Below is a small trained network, with its code and all its weights. Each question gives an input and a class and asks what happens when units are switched off, that is, made to give their printed mean instead of their output.

import numpy as np


def w(rows, s, z=0):
    codes = np.array(rows[::2]) - 128.0
    scale = np.full(codes.shape[1], s)
    scale[-1] = z or s
    return codes * scale


def norm(h):
    return h / np.sqrt((h * h).mean(-1, keepdims=True) + 1e-5)


def f(y):
    return y / 2 * (1 + np.tanh(0.7978845608 * (y + 0.044715 * y**3)))


def log_softmax(a):
    a = a - a.max(-1, keepdims=True)
    return a - np.log(np.exp(a).sum(-1, keepdims=True))


def net(x, mask):
    res = np.array(x, float).reshape(1, 3) / 4 @ E
    u = 0
    for l in range(2):
        y = f(norm(res) @ A[l][:, :-1].T + A[l][:, -1])
        res = res + np.where(mask[u : u + 4], y, B[l][:, -1]) @ B[l][:, :-1]
        u += 4
    return log_softmax(norm(res)[-1] @ U[:, :-1].T + U[:, -1])


A, B = {}, {}
E = w([
[99,52,82,75,94,72,108],'x0',
[95,129,238,96,75,134,144],'x1',
[27,4,147,144,144,85,105],'x2',
],0.015)
A[0] = w([
[118,111,94,51,92,110,126,113],'L0N1',
[116,98,47,209,199,126,119,133],'L0N2',
[90,87,156,178,165,132,132,1],'L0N3',
[145,116,4,86,127,105,127,21],'L0N4',
],0.04,0.006)
B[0] = w([
[162,122,96,119,125,121,161,202],'L0N1',
[148,172,121,146,160,180,207,254],'L0N2',
[90,125,156,152,132,120,82,181],'L0N3',
[109,120,118,166,157,128,2,240],'L0N4',
],0.038,0.029)
A[1] = w([
[95,4,34,173,163,45,124,28],'L1N1',
[187,102,4,176,206,152,148,108],'L1N2',
[120,138,2,192,253,170,117,122],'L1N3',
[95,52,69,96,109,57,111,3],'L1N4',
],0.027,0.0061)
B[1] = w([
[172,251,176,156,222,204,157,165],'L1N1',
[103,91,98,129,57,96,121,218],'L1N2',
[146,86,168,31,62,58,175,253],'L1N3',
[132,175,179,113,189,167,199,146],'L1N4',
],0.023,0.04)
U = w([
[195,105,19,67,37,68,188,55],'0',
[112,186,151,161,167,169,221,75],'1',
[62,85,96,194,148,103,5,255],'2',
],0.016,0.0032)

Each question gives the input, the list of numbers given to net, and the class t.
The units are the neurons (one row each of A and B). Each row of codes is followed by its name. A weight is (code - 128) times the scale printed after its matrix; where a second scale follows, it is the last column's (A, B and U).
mask holds one flag per neuron, layer by layer. A switched-off neuron (its flag False) gives its mean, the last column of its row in B, instead of its output. The means were averaged over made-up inputs and are rounded, as every weight is.
A unit's drop is (log p(t) with every unit on - log p(t) with that unit switched off) / (log p(t) with every unit on - log p(t) with every unit switched off).
The circuit of an input: a set's keep is (log p(t) with only the set's units on - log p(t) with every unit switched off) / (log p(t) with every unit on - log p(t) with every unit switched off). Starting from all 8 units, units are removed one at a time, each time the one whose removal leaves the highest keep (on an exact tie, the one counted first), for as long as the keep stays at least 0.8.
circuit, biggest first: the units of the circuit, biggest drop first
k most important neurons: the k neurons with the biggest drops, biggest first
k most important neurons of layer l: the k neurons of layer l with the biggest drops, biggest first
drop when u is switched off: that unit's drop, to one decimal
input [-3,-4,2], class 1: circuit, biggest first => [L0N2]
input [3,5,8], class 1: 2 most important neurons => [L0N4; L0N2]
input [3,1,4], class 1: circuit, biggest first => [L0N2; L1N1; L0N4]
input [-7,8,4], class 2: 2 most important neurons => [L0N2; L1N3]
input [0,3,8], class 2: 4 most important neurons => [L0N3; L0N2; L0N1; L1N3]
input [2,-2,-6], class 2: 2 most important neurons => [L0N2; L0N4]
input [3,2,8], class 1: 2 most important neurons => [L0N2; L0N4]
input [-3,7,2], class 2: 3 most important neurons => [L0N2; L1N3; L1N1]
input [-7,-1,-8], class 0: 2 most important neurons => [L0N3; L1N1]
input [-7,7,3], class 2: 2 most important neurons => [L0N2; L1N3]
input [-1,1,-2], class 1: 3 most important neurons of layer 0 => [L0N1; L0N4; L0N3]
input [7,1,4], class 1: 2 most important neurons => [L0N2; L1N1]
input [4,0,-2], class 2: 2 most important neurons => [L0N4; L0N2]
input [5,-1,-7], class 2: 2 most important neurons => [L0N4; L0N2]
input [6,-5,-4], class 2: circuit, biggest first => [L0N4]
input [-3,-5,6], class 1: drop when L0N2 is switched off => 1.2
input [6,8,4], class 1: drop when L0N2 is switched off => 1.4
input [5,6,4], class 1: drop when L0N2 is switched off => 1.5
